How the units are linked:
at | w k p z r s
J648 | J899 J859 J988 J610 J241 J605
J998 | J720 J800 J107 J92 J118 J345
J622 | J170 J476 J240 J216 J876 J302
J606 | J161 none none none none none
J254 | J658 J269 J841 J918 J224 J434
J686 | J251 J166 J614 J733 J110 J899
J269 | J224 J540 J228 J207 J668 J686
J61 | J568 J663 J149 J695 J341 J632
J568 | J147 J341 J695 J61 J149 J309
J744 | J420 J998 J324 J716 J720 J839
J610 | J648 J500 J241 J988 J859 J983
J147 | J598 J149 J61 J568 J695 J413
J988 | J610 J734 J859 J241 J500 J775
J105 | J166 J899 J366 J855 J510 J859
J300 | J602 J622 J101 J189 J170 J199
J761 | J940 J614 J686 J251 J733 J366
J166 | J110 J510 J855 J105 J366 J241
J943 | J136 none J161 J843 J606 none
J118 | J107 J952 J839 J800 J787 J843
J107 | J92 J787 J800 J118 J839 J943
J668 | J228 J761 J434 J540 J940 J110
J239 | J775 J598 J544 J561 J938 J149
J216 | J622 J199 J876 J240 J476 J344
J661 | J199 J344 J236 J394 J302 J982
J982 | J42 J529 J44 J770 J708 J716
J602 | J632 J170 J189 J300 J101 J476
J526 | J734 J775 J605 J696 J983 J598
J500 | J859 J605 J526 J734 J696 J544
J31 | J119 J918 J658 J148 J254 J228
J983 | J605 J544 J239 J775 J561 J61
J101 | J189 J240 J622 J170 J216 J394
J251 | J761 J110 J733 J686 J614 J510
J224 | J841 J668 J207 J269 J228 J251
J855 | J105 J648 J510 J366 J899 J500
J148 | J31 J841 J254 J658 J918 J668
J544 | J561 J568 J598 J938 J147 J663
J110 | J614 J366 J105 J166 J855 J988
J345 | J811 J161 J943 J136 J843 none
J44 | J770 J731 J529 J708 J625 J720
J507 | J627 J44 J982 J42 J770 J420
J598 | J938 J695 J568 J147 J61 J629
J775 | J983 J938 J561 J239 J544 J695
J161 | J843 none none J606 none none
J720 | J324 J118 J92 J998 J107 J811
J800 | J118 J811 J787 J839 J952 J161
J309 | J413 J189 J602 J632 J300 J240
J170 | J101 J876 J216 J622 J240 J236
J228 | J207 J940 J540 J668 J434 J614
J696 | J526 J239 J983 J605 J775 J147
J529 | J708 J744 J731 J625 J420 J92
J708 | J44 J420 J625 J529 J731 J998
J510 | J366 J988 J648 J899 J610 J526
J734 | J500 J983 J696 J526 J605 J938
J627 | J339 J770 J42 J507 J982 J731
J663 | J341 J309 J629 J942 J413 J101
J973 | J482 J658 J31 J119 J148 J269
J366 | J855 J610 J899 J510 J648 J734
J434 | J540 J686 J761 J940 J251 J105
J952 | J787 J943 J345 J811 J136 none
J940 | J434 J733 J251 J761 J686 J855
J42 | J507 J708 J770 J982 J44 J744
J859 | J241 J696 J734 J500 J526 J561
J92 | J998 J839 J118 J107 J800 J136
J731 | J625 J324 J744 J420 J716 J118
J394 | J661 J339 J302 J236 J344 J770
J236 | J394 J627 J344 J302 J339 J44
J770 | J982 J625 J708 J44 J529 J324
J811 | J952 J843 J136 J345 J943 none
J341 | J149 J413 J942 J663 J629 J189
J787 | J839 J136 J811 J952 J345 none
J413 | J629 J300 J632 J309 J602 J216
J938 | J544 J61 J147 J598 J568 J942
J629 | J942 J602 J309 J413 J632 J622
J189 | J300 J216 J170 J101 J622 J661
J119 | J973 J254 J148 J31 J658 J207
J339 | J344 J982 J507 J627 J42 J625
J695 | J61 J942 J341 J149 J663 J602
J843 | J943 none J606 J161 none none
J199 | J476 J302 J394 J661 J236 J42
J918 | J254 J207 J224 J841 J269 J940
J614 | J733 J855 J166 J110 J105 J610
J841 | J918 J228 J269 J224 J207 J761
J136 | J345 J606 J843 J943 J161 none
J839 | J800 J345 J952 J787 J811 J606
J605 | J696 J561 J775 J983 J239 J568
J420 | J731 J720 J716 J744 J324 J800
J302 | J236 J507 J339 J344 J627 J708
J149 | J695 J629 J663 J341 J942 J300
J476 | J876 J236 J661 J199 J394 J507
J733 | J686 J105 J110 J614 J166 J648
J876 | J240 J394 J199 J476 J661 J627
J942 | J663 J632 J413 J629 J309 J170
J561 | J239 J147 J938 J544 J598 J341
J899 | J510 J241 J610 J648 J988 J696
J241 | J988 J526 J500 J859 J734 J239
J632 | J309 J101 J300 J602 J189 J876
J240 | J216 J661 J476 J876 J199 J339
J625 | J529 J716 J420 J731 J744 J107
J344 | J302 J42 J627 J339 J507 J529
J482 | none J148 J119 J973 J31 J224
J716 | J744 J92 J720 J324 J998 J787
J207 | J269 J434 J668 J228 J540 J733
J658 | J148 J224 J918 J254 J841 J540
J540 | J668 J251 J940 J434 J761 J166
J324 | J716 J107 J998 J720 J92 J952

The rows follow the links: the fewer symbols apart two units are, the more alike their rows tend to be.

Rows with their units:
-15  -10   45   16  -11    0  -19  -10   29   -5   -6    8   11   11   -7    8  -50  -25   -1   23  -27  -11    1    9  -42   40  -11   19   61   69  -12  -33   52    5  -20   40    0  -31   70: J510
-11   -7   43   14   -6   -5  -23   -5   23   -2   -8   13    3   15  -14    3  -48  -23   -4   29  -34  -10    5    8  -43   38    2   18   77   63  -10  -36   46    4  -14   37   -1  -28   72: J614
-19  -14   11    6  -27   27   20  -19   23  -24   16  -34   42  -21   42   26  -19  -19   16  -34   36  -11  -23    8    6   12  -75   10  -81   41  -18   15   40   13  -38   22    1  -21   -7: J663
 19   13  -44  -17   20   -9   10   15  -32   13    0    4  -23   -3   -9  -16   52   29   -4   -9   11   12    8  -10   35  -38   33  -20  -29  -77   18   25  -59  -10   32  -43    0   35  -59: J943
 -5   -3   37   12    2  -12  -26    1   16    6  -14   22   -9   20  -27   -4  -40  -14   -9   37  -43   -5   11    4  -43   32   25   13   95   48   -5  -37   32   -1   -3   27   -2  -20   69: J224
-11   -7   44   15   -8   -3  -21   -7   25   -2   -8   11    5   12  -12    6  -49  -23   -4   27  -31  -10    3    9  -45   39   -2   18   72   66  -10  -34   49    4  -17   37   -1  -28   71: J166
 -11    -8   -10    -1   -20    26    28   -15     8   -20    18   -34    35   -24    44    20     4    -8    15   -41    47    -6   -23     5    25    -8   -66     0  -106     5   -12    28    13    11   -26     3     3    -6   -40: J602
 19   11  -45  -18   18   -6   13   14  -30   11    1    1  -20   -5   -2  -13   52   28   -3  -14   17   14    5  -10   37  -41   27  -21  -41  -77   16   28  -58   -8   29  -43    0   34  -64: J787
 11    7  -42  -14    6    6   23    6  -23   -1    9  -14   -2  -16   17   -3   46   21    5  -32   36    8   -5   -6   44  -37   -7  -17  -81  -60    9   37  -42   -1   11  -34    0   26  -73: J982
-16  -10   44   17  -14    5  -17  -13   29   -9   -3    2   17    7    0   11  -52  -27    2   18  -22  -12   -2   10  -40   40  -21   20   48   74  -16  -29   56    7  -25   42   -2  -33   66: J988
  5    4  -38  -13    0   11   25    1  -18   -5   11  -21    7  -19   24    2   42   16    7  -36   40    5  -10   -5   42  -33  -20  -15  -93  -51    6   38  -34    0    5  -29    2   21  -69: J344
 15   10  -45  -17   14   -2   17   13  -29    8    3   -4  -15   -9    4   -9   53   27   -1  -19   24   11    2   -9   40  -40   17  -19  -54  -71   14   31  -55   -7   24  -41    0   33  -66: J998
 12    8  -44  -16    8    3   22    8  -25    3    7  -13   -6  -13   13   -4   49   23    3  -27   32    9   -2   -8   43  -38    2  -18  -72  -65   11   34  -48   -2   17  -37    1   29  -71: J529
-21  -15   41   16  -21   14   -4  -17   32  -17    4   -9   30   -1   15   18  -50  -30    7    3   -4  -14  -11   11  -32   38  -45   21   10   75  -20  -19   61   10  -36   43    0  -36   53: J983
  -9    -6   -17    -4   -17    25    28   -12     3   -18    18   -33    30   -25    43    18    13    -3    15   -43    49    -4   -22     3    31   -13   -60    -2  -108    -5    -8    33     5     9   -22    -3     2    -1   -47: J189
 16   11  -45  -17   13   -1   17   11  -29    8    4   -5  -14  -10    5  -11   52   27   -1  -20   24   12    2   -9   41  -40   15  -20  -56  -72   13   31  -54   -5   23  -41    1   34  -68: J720
-13   -9   43   17  -10   -2  -19   -9   27   -4   -6    9    8   12   -9    6  -50  -24   -2   25  -29  -11    2    9  -42   39   -7   18   66   68  -12  -35   49    4  -19   38   -1  -30   71: J855
-23  -16   32   15  -27   23    5  -21   31  -22    9  -22   39  -10   32   24  -43  -29   13  -13   13  -15  -19   12  -18   32  -66   18  -28   68  -21   -6   59   14  -40   38    1  -33   31: J598
  0   -1   32    9    8  -17  -29    3   10   11  -15   28  -17   22  -33   -9  -33   -8  -11   40  -46   -2   15    1  -40   27   37   11  104   35   -1  -38   20   -4    6   21   -2  -14   65: J482
 17   13  -44  -17   19   -8   12   14  -33   11    2    2  -22   -4   -7  -16   53   29   -4  -11   13   13    7  -11   36  -41   32  -19  -34  -76   16   26  -59   -9   30  -44    0   35  -62: J345
  5    4  -38  -13   -1   13   26    1  -16   -5   12  -21    8  -19   26    4   40   14    8  -36   43    5  -11   -4   42  -33  -24  -15  -95  -49    4   38  -33    0    4  -28    2   20  -69: J302
-22  -16   39   16  -25   15   -1  -19   34  -17    5  -13   32   -4   20   21  -49  -30    9   -2    1  -15  -13   12  -27   36  -51   19   -2   75  -20  -15   62   12  -39   42    0  -35   48: J239
  -4    -3   -27    -8   -11    19    28    -7    -5   -13    15   -30    23   -25    38    13    24     4    12   -43    47     0   -18     0    37   -21   -47    -7  -108   -23    -4    36   -11     5   -12   -14     3     8   -58: J216
 12   10  -45  -16   12    0   19    9  -27    4    6   -8  -10  -11    8   -6   52   26    2  -22   27   11   -1   -8   41  -40    9  -20  -64  -70   12   33  -51   -5   20  -39    1   31  -71: J744
 -8   -5   39   14   -1  -10  -25   -2   19    4  -12   19   -5   17  -23   -1  -44  -18   -7   33  -40   -8    9    7  -43   35   16   15   89   55   -7  -38   37    0   -7   30   -2  -24   71: J540
  6    5  -40  -14    1    9   25    2  -19   -4   12  -19    4  -19   23    1   43   17    7  -34   39    8  -10   -6   43  -32  -17  -16  -91  -53    5   38  -36   -1    6  -30    2   22  -71: J339
-22  -15   24   12  -29   25   11  -22   28  -24   14  -27   42  -16   38   26  -33  -26   13  -23   24  -14  -22   11   -8   24  -71   16  -53   59  -21    3   54   13  -42   34    1  -31   17: J61

Each walk starts at a row. The symbols on each line, taken left to right, move it on to the next unit.
Answer with the unit's row; about right is enough.
---
-14   -9   43   16  -10   -2  -20   -8   25   -4   -7   11    6   13  -11    5  -50  -24   -1   26  -30  -11    2    8  -42   39   -4   19   70   66  -12  -35   49    4  -19   38   -2  -29   71
z s w r -19  -13   44   17  -20    9  -10  -16   31  -12    0   -6   25    2    9   16  -52  -30    5    9  -12  -13   -7   10  -35   40  -35   20   27   76  -17  -25   60   10  -32   41   -1  -34   59
w s s -18  -14    7    6  -26   29   21  -20   20  -23   17  -34   41  -21   44   25  -15  -18   15  -35   37  -10  -23    8    9    9  -75    8  -86   35  -17   18   35   13  -37   19    2  -19  -14
---
-22  -14   34   14  -26   20    5  -20   31  -21    8  -18   37   -6   27   23  -44  -29   11  -10   11  -15  -17   12  -20   32  -61   19  -22   72  -21   -9   60   13  -41   40    1  -34   36
s p z -13  -12   -5    3  -23   27   26  -17   12  -22   17  -35   38  -25   44   22   -1  -11   16  -40   44   -7  -23    6   19    0  -70    3  -99   18  -14   25   21   11  -30   11    2  -12  -30
r w w k   -7    -4   -20    -5   -16    23    28   -11     1   -17    17   -32    30   -24    41    16    16    -3    14   -43    47    -3   -20     2    32   -16   -58    -4  -108   -11    -8    33     0     7   -16    -5     3     3   -51
---
-15  -11   -1    2  -24   29   25  -17   15  -22   18  -34   40  -23   46   24   -6  -13   17  -40   43   -8  -23    7   17    2  -72    4  -95   23  -16   23   27   12  -32   13    3  -14  -24
p k w k w   -3    -3   -25    -7   -14    20    28    -9    -3   -14    17   -31    25   -24    39    14    23     3    14   -43    49    -2   -19     0    35   -19   -50    -7  -109   -19    -5    37    -7     6   -15   -10     3     6   -57
r p w r s  12    6  -42  -16    6    6   22    6  -23    1    8  -13   -4  -15   17   -2   48   21    6  -30   35    9   -5   -7   43  -38   -6  -17  -80  -61   10   37  -45   -3   13  -35    1   27  -71
---
 11    9  -43  -15    8    4   21    7  -25    2    6  -12   -5  -14   14   -4   48   22    4  -28   33    9   -3   -7   42  -38    0  -18  -75  -65   10   36  -47   -3   17  -37    1   29  -73
w z z p  13    9  -44  -15   10    2   20    9  -25    4    7   -8   -8  -13   10   -6   51   24    3  -24   29    9   -2   -7   43  -40    5  -19  -67  -67   12   34  -51   -5   19  -39    2   30  -71
r r r r k  19   13  -43  -17   18   -9   10   14  -31   13    1    3  -22   -2   -8  -15   52   28   -3  -11   14   13    7  -10   36  -40   33  -20  -31  -77   17   26  -59   -8   31  -43    1   35  -60
---
 -8   -5   39   14   -1  -11  -25   -2   19    4  -12   20   -5   17  -23   -1  -43  -18   -8   36  -41   -6    8    5  -43   34   18   16   91   53   -6  -38   37    1   -7   30    0  -22   70
w s s -16  -10   45   16  -14    3  -15  -12   29   -8   -3    4   15    8   -3   11  -53  -26    1   19  -24  -12   -3   10  -41   41  -18   21   52   72  -14  -28   55    6  -25   42    0  -34   69
z p z r -20  -14   42   16  -21   10   -7  -16   32  -15    0   -6   27    2   11   17  -51  -30    4    7  -11  -14   -9   11  -34   40  -38   20   22   76  -18  -22   62   10  -33   44   -1  -36   57
---
   4     1   -34   -10    -4    16    28    -2   -13    -9    14   -23    13   -21    31     7    36    11    10   -39    44     3   -14    -4    42   -29   -31   -12  -101   -41     4    37   -25     2    -1   -23     2    16   -67
p k z   9    6  -41  -13    3    8   25    4  -22   -2   10  -17    1  -17   20    0   45   18    6  -33   38    7   -7   -6   43  -35  -12  -16  -85  -56    8   37  -39   -2    8  -32    1   24  -69
z w k r  13    9  -43  -16   10    2   20    7  -26    4    8  -10   -7  -14   12   -5   49   24    2  -25   31    9   -3   -8   42  -40    4  -18  -69  -67   11   36  -49   -4   18  -38    1   30  -70
---
 -9   -5   40   14   -3  -10  -24   -3   20    2  -11   18   -2   18  -22    0  -45  -18   -7   33  -39   -7    7    6  -43   35   14   16   88   55   -7  -38   38    1   -9   31   -2  -24   71
r z w -10   -6   41   14   -5   -7  -24   -5   22    1  -10   17   -1   17  -19    2  -46  -20   -5   31  -36   -8    6    6  -44   37    8   15   83   59   -8  -37   42    2  -13   34   -2  -26   71
w z w p w w  -9   -5   42   14   -5   -9  -24   -4   21    1  -11   16   -1   16  -19    2  -45  -19   -5   31  -38   -8    6    6  -43   36   11   17   85   59   -8  -38   41    2  -11   33   -1  -25   72
---
-14   -9   45   16  -10   -1  -20  -10   27   -5   -6    9    9   12   -8    8  -49  -26   -2   24  -28  -10    0    9  -42   39   -9   19   65   69  -12  -34   51    4  -20   39   -2  -31   71
s z r s p -20  -15   17    9  -28   26   16  -22   27  -24   14  -30   41  -19   41   26  -27  -24   15  -28   29  -13  -22    9   -2   19  -75   12  -68   50  -20    9   47   14  -40   30    1  -27    6
w s p p   -6    -4   -22    -6   -14    24    30   -10    -2   -15    17   -31    26   -24    41    14    20     1    13   -42    48    -2   -19     1    33   -18   -55    -6  -108   -16    -6    36    -4     6   -17    -9     2     3   -53
